Every row comes from one small tree of marks. Brackets hold a mark, then the marks that hang from it, in alphabetical order. Every link used is in the known rows. Which tree was each row made from?
Known rows:
[P [W [Y Z]]]: [ -4.2   6.1 -25.5   9.3   1.4  -5.9   6.9   1.9 -11.8 -23.2  24.9   7.2
 -20.2  -0.7   1.4  -2.0 -12.0 -21.2  -3.7   3.3  33.2   8.7   3.1   2.8
   2.9  -5.9  -1.5 -10.3 -13.2  -8.9  -5.6 -24.2   7.4   0.6  16.3 -17.2]
[J [G Q [U Z]]]: [ -8.0  -4.7  -3.9  14.9  -2.4   7.2   6.5  -8.2   0.4   6.0   1.8 -17.0
  19.2   7.0   0.8   8.0 -24.8   3.4 -11.2  -1.1  43.2   3.4   1.1  11.4
  -4.8  -2.4   8.3   2.1   4.7  -1.7  18.8  13.1  -7.8 -10.8   3.3  -3.0]
[J [G Q U] Y]: [ -2.7 -16.4  -0.9 -22.0   0.6  -1.6 -13.8  -0.6  -0.9 -13.0  12.1  15.0
  12.0   4.0  -2.9   0.5 -28.2  -8.2   4.6   2.7  11.4  24.1 -32.9  14.8
  -5.8  -9.4  -1.8  12.5   4.8  20.9   6.9   9.4  -7.6 -15.4   0.0   1.2]
[J [G U] Y]: [ -0.7  -7.5   3.8 -15.4   3.8   1.7 -30.5   0.8   1.6 -28.5   4.6  24.6
   1.1  -5.6  -0.7   1.4 -18.5 -13.8   1.3   3.2   6.9  21.1 -35.3   8.5
  -6.9 -10.2  -5.3  11.2   6.0  14.2   1.8   1.6  -4.6 -13.7   0.4  -7.0]
[J G [Y Z]]: [  7.1   2.7  -0.9  -0.7   1.8 -15.2 -14.8   1.2  -1.1 -22.7   4.9  16.7
   7.9  -7.2  -5.7 -13.9 -10.7   0.1   0.3   6.0  -8.7  18.8 -12.2   0.8
  -1.0  -4.2  -0.2  -0.1  -0.4  12.6 -15.0  -6.0   7.7 -10.9   0.0 -10.0]
[G [Q [U Z]]]: [ -8.8  -4.6  -2.2  10.4  -3.4  18.4  21.1 -13.8   0.0   1.2   9.3 -12.2
 -15.1   9.3 -13.3   4.4 -15.1  16.8  -5.2   0.3  73.3 -27.0  24.4   5.7
  -0.9  -1.0  10.9   2.9  -9.0 -11.4   2.9  -0.4   1.8   0.2   6.0  -1.6]
[J G [Y [P W] [Z U]]]: [ 11.6  -1.7  -5.3 -19.5   7.0 -18.2  -2.9  12.7   4.2 -13.3   1.0  -4.8
   8.3  -2.8   4.6 -15.1   5.1   0.6   4.7   1.3 -46.2  12.4 -10.5  -9.8
   6.5  -2.6   1.4  -9.4   5.3  12.8  -6.5   9.5   5.0   0.0  -6.6  -2.2]
[U [J G] Z]: [-3.1 13.1  6.0 26.5 -0.4 -2.4  3.7 -4.7  1.9 11.5 -8.6 -2.9 20.8 -6.4
  5.6 10.6 -4.2  4.6 -7.8 -0.9 16.8  1.6 13.6  1.2 -1.9  6.1 -0.3 -8.5
  4.7  0.4  4.1 -6.3  1.2 -3.0  5.0 -5.4]
[Y [P W] [Z [U [J G]]]]: [  5.4   7.1  -2.7  11.6   4.4 -11.5   6.7  14.3   1.3   4.0 -15.7 -21.1
   9.4   3.0  12.8  -8.5  24.1  -4.7   2.7  -6.8 -36.9  -3.4  21.7 -11.5
   8.5   1.6   2.8 -10.4   2.9   5.6   1.9   5.2  -1.3   1.1  -3.3   7.6]
[U J Z]: [ -7.5  10.4   7.3  24.4  -0.9  19.7   6.1  -8.4  -5.1  -1.4  -3.3  -4.0
   0.1  -6.2   2.2  18.6   5.6   7.4 -12.2   2.3  33.9 -13.5  16.5  -0.2
  -4.0   6.5  -4.6  -2.4  -6.0 -18.5   3.1 -14.8   4.2   1.4   9.1   1.4]
[W [Y [Z U]]]: [ -4.7   2.4   0.7 -11.2   8.2   3.4  -2.1   1.4  -2.8  -6.2  11.9 -15.0
 -42.3  -3.1 -10.1   4.5   3.8  -5.4  -0.9  -2.3  40.3  -0.3  -2.5  -3.6
   6.3  -4.4   1.6   1.4 -11.0 -29.0 -12.8  -8.5   1.4  -4.8   4.4 -13.4]
[W [Y P Z]]: [ -7.2  10.3  -4.4   5.4  -1.1  -2.6  -1.2   3.9  -2.3   2.7  11.6  -0.1
 -17.2  -2.1  -3.3   5.0  14.4  -1.8  -2.9   5.9  15.4  -8.2  -2.9  -7.5
   0.1   3.6   2.4   3.3  -8.9 -28.0   3.2 -14.8   7.1   6.0  10.6 -11.0]
[Z [U [J G Y]]]: [  5.1  -3.3  17.3 -28.0   8.8  -5.5 -17.6   3.5   5.4   1.1  -6.6   8.9
  -4.2 -10.3   1.8   5.6   1.5   4.9   9.0  -5.7 -20.0  16.9 -15.7   0.1
  -0.3  -3.8  -6.9   4.8   7.5   9.4 -12.1   5.9  -4.4  -9.4  -6.8   0.0]
[U J]: [ -8.0   3.7   9.9   2.3   1.6  18.8   1.8   1.0  -9.0  -9.9  -1.0  14.7
 -12.1  -3.4   3.9  12.4   6.5  -9.0  -3.8   0.7  37.2  -7.5   2.1   2.0
  -4.5  -3.4  -5.4  10.5  -8.2 -12.4   4.6 -19.6   1.9  -5.3  11.1   9.1]
[Q G [U [J [Y [P W]]] Z]]: [  2.3   6.0  -1.5  11.4  -7.4 -10.5   1.8  -9.5   6.9   0.8  -1.1  17.0
  -7.9  -2.9  -7.6  -3.6  -2.4   9.1 -12.4   2.3 -11.6 -12.1  28.6  -7.7
  -1.2   6.5  -0.9  -9.9   4.3   8.9   2.9  -5.8   7.3  18.3   2.8  -8.3]
[Y P Z]: [ -3.5   5.3   8.7  10.2  -0.7   7.7   4.8   6.2  -3.9 -14.0   0.4  -4.9
 -11.9   1.7  -2.2  -2.2  24.1   3.3  -8.4   4.9  10.7 -20.7   8.0  -8.2
  -0.8   4.8   6.8  11.5  -7.6 -17.5   9.6  -8.5   9.2   1.5   6.5   3.6]
[G Q [U [J Y] Z]]: [ -6.2  -6.9  -4.4   2.1  -6.0  22.9   4.1 -12.5  -7.9   0.8  -1.5  -6.5
   4.5   0.9   7.7  15.3  -8.7  -4.3  -3.1   2.9  14.7  -2.6 -11.7  10.8
  -6.5   4.2 -10.9   0.3  -3.2 -11.5   4.3   0.0  -5.7   2.2  -3.2  15.2]
[U [J [G Q] [Y [P W]]] Z]: [  3.5   4.4 -12.4   4.8  -6.5 -10.8  20.2   1.5   0.2  25.8   6.2   0.6
  49.5   0.1  14.8   7.3  -5.3   8.9   3.2   2.6 -40.2  17.1  -0.6   3.8
  -2.3   3.4  -5.4 -17.2   9.6  25.5  10.3   3.2   3.4  10.8  -1.5   2.2]

Write each row's tree:
[  0.4 -10.1   6.8 -33.5   6.6  -1.3   0.2   0.2   4.0  14.4   5.1   0.6
   2.8  -0.5  -1.2   2.3  -8.8   2.1  14.1  -8.3 -14.0  18.5 -16.3   7.1
  -0.6  -5.9  -5.0   6.2   4.6  16.1  -7.6  16.8  -7.4 -11.4  -6.6   8.3]	[Z [U [J [G Q] Y]]]
[  6.5   1.3 -10.8   5.0  -1.1  -4.9  -7.3   2.6   1.3  -8.2  -1.9   6.6
  32.8  -5.3  12.7   7.4  -9.3  -0.4  -5.3   7.9 -28.2  11.7 -22.0  -1.5
  -2.7  -2.7  -5.9 -15.0  12.0  18.7  10.7   5.3   1.3   6.0  -0.4  -5.5]	[J [G [U Z]] [Y [P W]]]
[  7.7  -2.5   3.1 -27.9   7.1 -11.0  -5.7  12.1   2.8   8.1  -2.2   8.6
  13.6  -5.6  12.7   4.2  11.7  -3.3  12.7  -3.1 -55.6  17.3 -15.7  -4.7
   2.9  -4.8  -7.8  -5.7  10.6  19.9  -0.7   8.0  -0.7   1.7  -4.9   5.3]	[Z [U [J G [Y [P W]]]]]
[ -3.4  -0.9  14.9  -8.8  10.2   2.8  -5.2   5.3   4.5  10.5 -10.1  -7.4
 -10.9  -4.4   2.5  10.4   8.8   0.4   2.8  -9.3   4.8   6.8   2.2   0.0
   2.1  -3.7   1.0   4.2   3.9  -2.6   0.5   2.1  -6.6 -12.2   0.2   0.1]	[Z [U [J G]]]
[  3.5  -1.1   3.5  -4.3  -6.0 -10.0   8.7  -7.8  10.9  27.1   3.6  -1.9
  17.3   4.0 -10.0  -0.5 -13.7  25.9   2.5   3.4  -7.4  -6.2   0.9   1.5
  -1.5   1.0   9.4  -2.3   8.9  10.2   1.4  13.5   3.0   5.1  -5.2  -8.8]	[J [G [Q [U Z]]] [Y P]]
[  0.5   9.5  -0.1   5.1   6.9 -13.9  -6.3   1.3   4.3  15.3  -6.6 -16.2
 -17.1  -6.1  -4.8   5.7   3.1  -5.2   4.7  -7.9   1.8  15.9   3.8  -0.6
   7.4   0.2  -0.8  -6.0  -1.5 -16.2 -15.9  -6.6  -5.7  -4.2  -2.0 -16.9]	[W [Y [Z [U [J G]]]]]
[ -3.2   5.7   0.8  -1.4   0.3 -17.5  14.2   4.5   3.4  49.1  -4.3 -32.4
  -8.8   6.9  -0.7   3.7  13.6   3.2  13.4 -10.2 -21.8   4.2   3.3   1.2
   5.3   6.8   5.8  -3.2   0.9 -16.6   3.0  11.0  -7.9   4.2  -5.6  -2.7]	[W [Y P [Z [U [J [G Q]]]]]]
[ -0.7  -7.5 -18.4  10.2  -7.8  10.8   6.8   3.9 -13.1  -8.4  -0.8  -6.6
   8.7  11.5  15.9  -5.0  12.2 -24.1   5.3   3.4 -33.6  -4.8  -8.2   4.5
  -0.5   3.1  -9.3  -0.1  -5.9   8.7   8.9  -1.0  -4.3  10.1  -4.7  25.3]	[G Q [U [J [Y [P W] Z]]]]
[ -1.2   0.9 -15.8  -7.2   8.2  -0.5   6.1   5.5  -7.1 -19.3  17.6 -12.0
 -36.6  -2.1  -4.6   2.7  -1.3 -15.0  -2.3  -1.4  28.3   6.2   1.0  -0.7
   7.6  -7.0  -2.6  -8.8 -11.3 -19.4 -12.7 -10.5   3.1  -1.7   8.9 -13.5]	[P [W [Y [Z U]]]]
[ -4.5  -5.1   7.3  -5.2   0.1  20.0 -25.7  -2.9  -6.7 -22.2  -4.9  21.2
 -12.3  -6.8   3.4  13.4   0.8 -18.8   1.5   2.6   6.1   4.4 -25.6   3.7
  -7.1  -2.0 -14.3  15.9  -4.5  -0.7  -0.1 -10.8  -4.4  -3.1   0.9  18.1]	[G [U [J Y]]]
[  4.3  -3.6 -13.9   7.2  -8.3   0.9  14.0   0.8  -7.1   5.1   1.8   1.8
  -4.9  10.3   0.7 -15.7  13.0  -6.4  12.3   2.1 -19.1 -14.3  20.5   1.3
   3.8   5.7  -1.0  -1.7  -8.0   4.5  -6.1  -4.8   2.0  13.6  -4.0  18.0]	[G [Q [U [J [Y [P W] Z]]]]]
[ -5.2   6.8   6.2  27.6  -2.7  19.3   2.3 -11.8   0.4   1.2 -13.1  -6.3
 -18.5   0.0  -6.1  13.6   2.9   6.2  -8.6  -1.4  46.3 -26.3  27.8  -0.8
   0.1   3.7   2.4  -1.8  -7.3 -18.8  -4.5 -12.3   2.5   5.8   4.7   0.3]	[Q [U J Z]]
[  1.9 -11.5 -10.9  -2.2  -2.3  -3.8  -9.1  -2.2  -4.4 -16.9   7.0  -2.2
  10.8   7.2  -4.0 -18.3 -19.9 -10.5   2.0   3.4  -1.1  15.7 -17.3  11.1
  -3.0  -3.4   1.8   8.9  -0.6  11.5  -3.5   7.6  -5.3 -12.9  -4.1   0.3]	[J [G Q U] [Y Z]]
[ -3.4  -1.8  -1.5  14.1  -3.2   0.8  14.8 -11.8   7.5  18.3   5.9  -8.1
   4.2   7.9 -13.4   0.0 -25.3  18.7  -1.7  -2.4  53.4  -8.5  21.0   8.4
   0.4  -0.6  14.9  -4.8   2.2  -0.9   1.8   7.8  -0.9  -5.8   3.5 -15.0]	[J [G [Q [U Z]]]]
[ -6.4   1.8   2.5  20.7   0.8   5.3 -10.8  -6.1   2.1  -7.4  -5.7  -8.6
  15.8  -3.5   0.9  11.3 -17.7   0.9 -12.7   1.3  39.7   1.9  -4.6   2.4
  -3.2  -1.3   2.8  -2.3   5.4  -3.0  13.5   0.5  -3.1  -9.8   4.8 -10.0]	[J [G [U Z]]]
[  3.6  -9.9  -3.0 -32.8   3.4  -6.9  10.3  10.6   0.8  18.4   8.9   1.2
  21.4   3.9  10.9   0.3   5.3   2.0  14.5  -4.0 -49.0  19.4 -14.2   0.7
   1.7  -4.5  -4.2  -6.7   9.2  25.7   2.1  18.9  -4.1   0.9  -5.6  12.9]	[Z [U [J [G Q] [Y [P W]]]]]
[ -1.3   1.7  -4.8  10.6  -6.1   5.4  -6.9  -5.3   1.3  -8.8  -2.8  10.9
   2.1  -3.7   5.0   1.3  -3.5  -9.1 -19.2   4.7 -21.0  -3.3   4.4  -5.3
  -4.9   5.9  -8.8  -7.1   6.5   1.2  15.6  -3.6  -0.5  14.0   3.3  -1.5]	[Q [G [U [J [Y [P W]]] Z]]]
[  5.3  -4.1  -1.8   3.8   0.9  -4.4 -24.8   1.8  -2.4 -31.2  -5.0  10.2
   4.6  -4.5  -1.7 -13.9 -13.4 -10.4   1.7   4.3  -8.5  17.1 -18.2   5.1
  -2.3  -3.0  -1.2   9.1   1.2   2.0  -8.1   0.8  -2.3 -10.4  -3.4  -7.0]	[J [G U] [Y Z]]
[  8.0  -3.9  -4.4 -19.6   6.1   5.4   2.9  11.2  -6.1 -21.7   6.0  -5.6
  -7.8  -1.5   9.4 -11.3  18.9  -0.7   0.5   5.0 -25.6  -8.1  -8.5 -10.9
   5.5  -3.7  -1.2  -4.1  -4.0   0.6  -8.5   2.8   6.7   3.9  -2.6  10.6]	[J [Y [P W] [Z U]]]
[  7.5  -5.9 -15.0   0.1  -5.6 -25.5  10.4   4.4   0.4   1.1   9.4   5.7
  15.4  10.0  -2.9 -25.6  -8.9  -1.3  11.8   2.5 -23.3   2.8   7.5   3.7
   4.0  -3.1  10.2  -4.6   1.8  29.0  -4.0   6.6   3.5   6.2  -4.3  -4.5]	[J [G [Q U]] [Y [P W] Z]]
[ -1.3   0.5  15.5  -5.4   6.7  12.2   6.0   7.2  -1.3  -4.7  -2.1 -22.0
 -24.6   1.6  -1.5  -3.5  31.1   8.8  -3.5  -1.1   7.2 -27.0   6.4 -14.3
   3.4   1.8   8.5   8.6  -6.2 -28.1   2.7   5.3   3.0   0.0  -0.6  10.0]	[Y P [Z U]]
[ -3.1   6.7   4.1  -5.4   6.1   2.8   0.6   5.9   0.9  12.2   4.9 -22.2
 -35.2  -1.9  -5.7  10.5  19.3   0.7   1.8  -1.5   6.4  -9.7  -4.2 -10.7
   5.0   1.3   5.3   4.8  -7.7 -31.6  -1.9  -1.7   1.6   5.7   2.9  -8.4]	[W [Y P [Z U]]]
[ -7.0   7.2  12.3  27.4  -3.9   5.8   1.0 -17.8   8.5  -0.4  -7.8   4.3
 -31.4  -0.9 -20.3   2.4  -6.3  11.3 -19.0  -2.2  56.3 -24.7  45.1  -3.4
  -1.4   5.6   7.0  -0.1  -2.6 -20.2  -0.1 -11.3   2.0   4.5   8.3 -16.2]	[Q G [U J Z]]
[  1.4 -13.3   1.7 -21.3  -1.2  -5.0  -1.1  -4.6   4.5  -1.8  14.6  24.5
  -1.8   4.0 -15.0  -8.8 -30.3   8.6   9.8  -1.0  22.5   9.9  -9.2  12.6
  -2.0  -6.8   5.6   8.6   2.0  18.1  -8.1   8.5  -1.3 -11.9  -1.9  -8.6]	[J [G [Q U]] Y]
[  2.3  -8.4  -1.6  -6.1  -4.8  -4.8  -3.8   3.0  -1.2   0.6  -0.5  -5.6
  19.5   7.2   0.9 -11.3  -3.4  -1.4   6.5   3.2 -29.5   6.7 -21.6   3.8
  -2.2   1.7   4.8  10.2   3.7   7.4  10.0  13.9  -4.9  -5.2  -7.4   3.1]	[J [G Q U] [Y P Z]]
[  5.5   6.5   3.9  14.3  -3.5  -6.5 -11.6 -11.0   6.5   7.5 -14.5  10.1
  10.7  -7.7  -4.8   5.0 -12.5  12.5   1.6   0.0  -3.1  -1.8  11.1   2.7
   0.9   2.5  -0.7  -8.4   5.6   7.9 -14.7  -4.8   2.2   3.4  -5.8 -10.7]	[Q [U [J G Y] Z]]
[ -1.4   4.6  -7.5  12.7   0.1   5.2  11.7  10.9  -7.7 -23.5   9.4  -0.4
  -1.2   3.2   4.8  -3.6  15.8  -6.5 -10.7   6.7   9.3 -12.9  10.2  -8.5
   1.0  -0.6   3.4  -4.2  -8.2  -1.1   8.7 -13.1   9.8   5.3  11.0   6.7]	[Y [P W] Z]
[ -1.3  -6.2   0.9 -17.7  -2.2  -2.5   0.3  -0.5  -2.1   8.5  10.0  24.2
  14.4   1.7   0.1   0.3 -17.4   0.6  11.1  -0.8  -4.6  25.2 -16.9  13.2
  -4.7  -2.2  -5.6   5.8   3.1  17.0  -0.4   0.0  -2.3 -12.1   0.6   4.0]	[U [J [G Q] Y]]
[ -0.4   7.5  15.1   6.4  -7.1  -2.1  -5.3 -14.7  12.0  13.5 -11.6  12.0
 -20.9  -5.3 -16.0   0.1   1.7  20.1 -13.5   2.4  -9.7 -25.3  23.2  -9.4
  -3.1  11.5   0.6   3.1   4.4  -9.8   0.3  -7.8   4.9  15.9   0.7  -9.9]	[Q G [U [J [Y P]] Z]]
[ -5.2  -6.3 -16.2   3.7  -8.2  16.1  11.5  -3.0  -8.7   8.4   2.3  -6.1
  19.0   3.3  19.9  13.8   3.9  -6.5  -1.7   5.2 -20.8  -3.6 -10.8   3.0
  -3.6   6.0 -11.3  -8.5   0.3   4.1  14.7   2.3  -4.4  13.0  -1.2  21.5]	[G Q [U [J [Y [P W]]] Z]]
[  1.7  -1.8   3.8 -25.9   5.1  10.8  -0.5  11.0  -0.9  -0.4   1.6  10.1
  -9.6  -6.1  11.8   8.9  21.7  -4.5   5.3   0.0 -30.4   2.3 -14.6  -7.6
   1.0  -2.9 -11.0  -2.0   0.6   5.0   0.0  -2.4   1.5   7.7  -2.4  17.8]	[Z [U [J [Y [P W]]]]]
[  1.0  -9.7   0.0 -29.6   1.7  -5.3  -0.5   1.4  -0.2  -2.1  22.7  26.7
  17.4   1.6  -4.7  -2.8 -25.1   5.0   6.4   3.4   9.6  25.1 -23.0  11.8
  -5.6  -7.8  -0.6   8.6   3.1  26.4   2.2   4.1   1.7 -13.4   2.7  -5.7]	[J [G Q] Y]
[  3.2  -2.5  -9.5   5.6   1.6  -6.3  23.9  12.8  -2.6  20.1  -3.9 -30.8
  12.8  13.6  13.7  -9.4  18.0  -4.6   6.9  -9.6 -31.5  -1.2  20.0  -3.3
   7.8   0.8   6.4  -8.6   1.2   2.7   7.0  18.1  -4.4   1.9  -3.5   8.8]	[Y [P W] [Z [U [J [G Q]]]]]
[ -3.0   0.5   3.4   7.1  -2.6  22.3 -13.7  -9.8  -4.2 -13.1 -11.4   1.0
   1.3 -11.4   5.9  21.4  -3.7  -4.6  -6.9   4.3  14.2  -3.6 -14.8   1.9
  -5.2   4.4 -13.3  -1.0  -2.5 -11.2  -2.7  -9.6  -2.8   3.3  -0.7  10.8]	[G [U [J Y] Z]]
[  7.8   6.3   3.9  15.1  -3.1 -15.6 -14.5  -4.1   3.8  -8.0 -16.0  11.5
  -0.8  -3.9  -8.5 -13.6  -1.0  -5.2   5.5  -1.3 -11.6   2.6  14.8  -0.1
   3.0   0.7   1.4   0.8  -0.8   4.3 -24.1  -7.6   0.5  -0.5  -7.6  -6.6]	[Q [U [J G [Y Z]]]]
[  4.5   4.2  11.5   8.7  -7.7  -7.6  -9.8  -6.6   8.0  -7.0 -12.0  15.6
 -25.5   1.3 -18.0 -21.5  13.2   5.7  -4.0   0.7 -13.6 -21.8  28.9  -9.7
  -0.4   8.2   4.9  10.8  -2.6  -7.5  -6.6  -8.7   5.5  11.8  -2.3  -8.7]	[Q G [U [J [Y P Z]]]]
[  0.2  -0.9   8.6   2.2   1.4  -5.3  18.5   7.6   4.6  27.6 -12.8 -31.1
   8.7  10.5   1.4  -6.9  26.4  10.5   6.1  -9.0 -23.4  -9.9  14.1  -3.4
   4.9   5.1   9.0   2.0   0.4  -9.7   4.5  17.5  -6.3  -2.3  -7.4  10.0]	[Y P [Z [U [J [G Q]]]]]
[  3.0   7.7  14.4   8.5   4.0  -5.6   2.9   9.4   4.0  14.2 -24.6 -21.8
  -1.1   0.9   4.2  -0.8  33.6   7.3   0.1  -7.7 -28.5 -11.5  15.4 -11.7
   5.5   7.0   7.7  -0.1   2.2 -12.6   1.8   9.8  -3.7  -1.3  -7.2   6.6]	[Y P [Z [U [J G]]]]
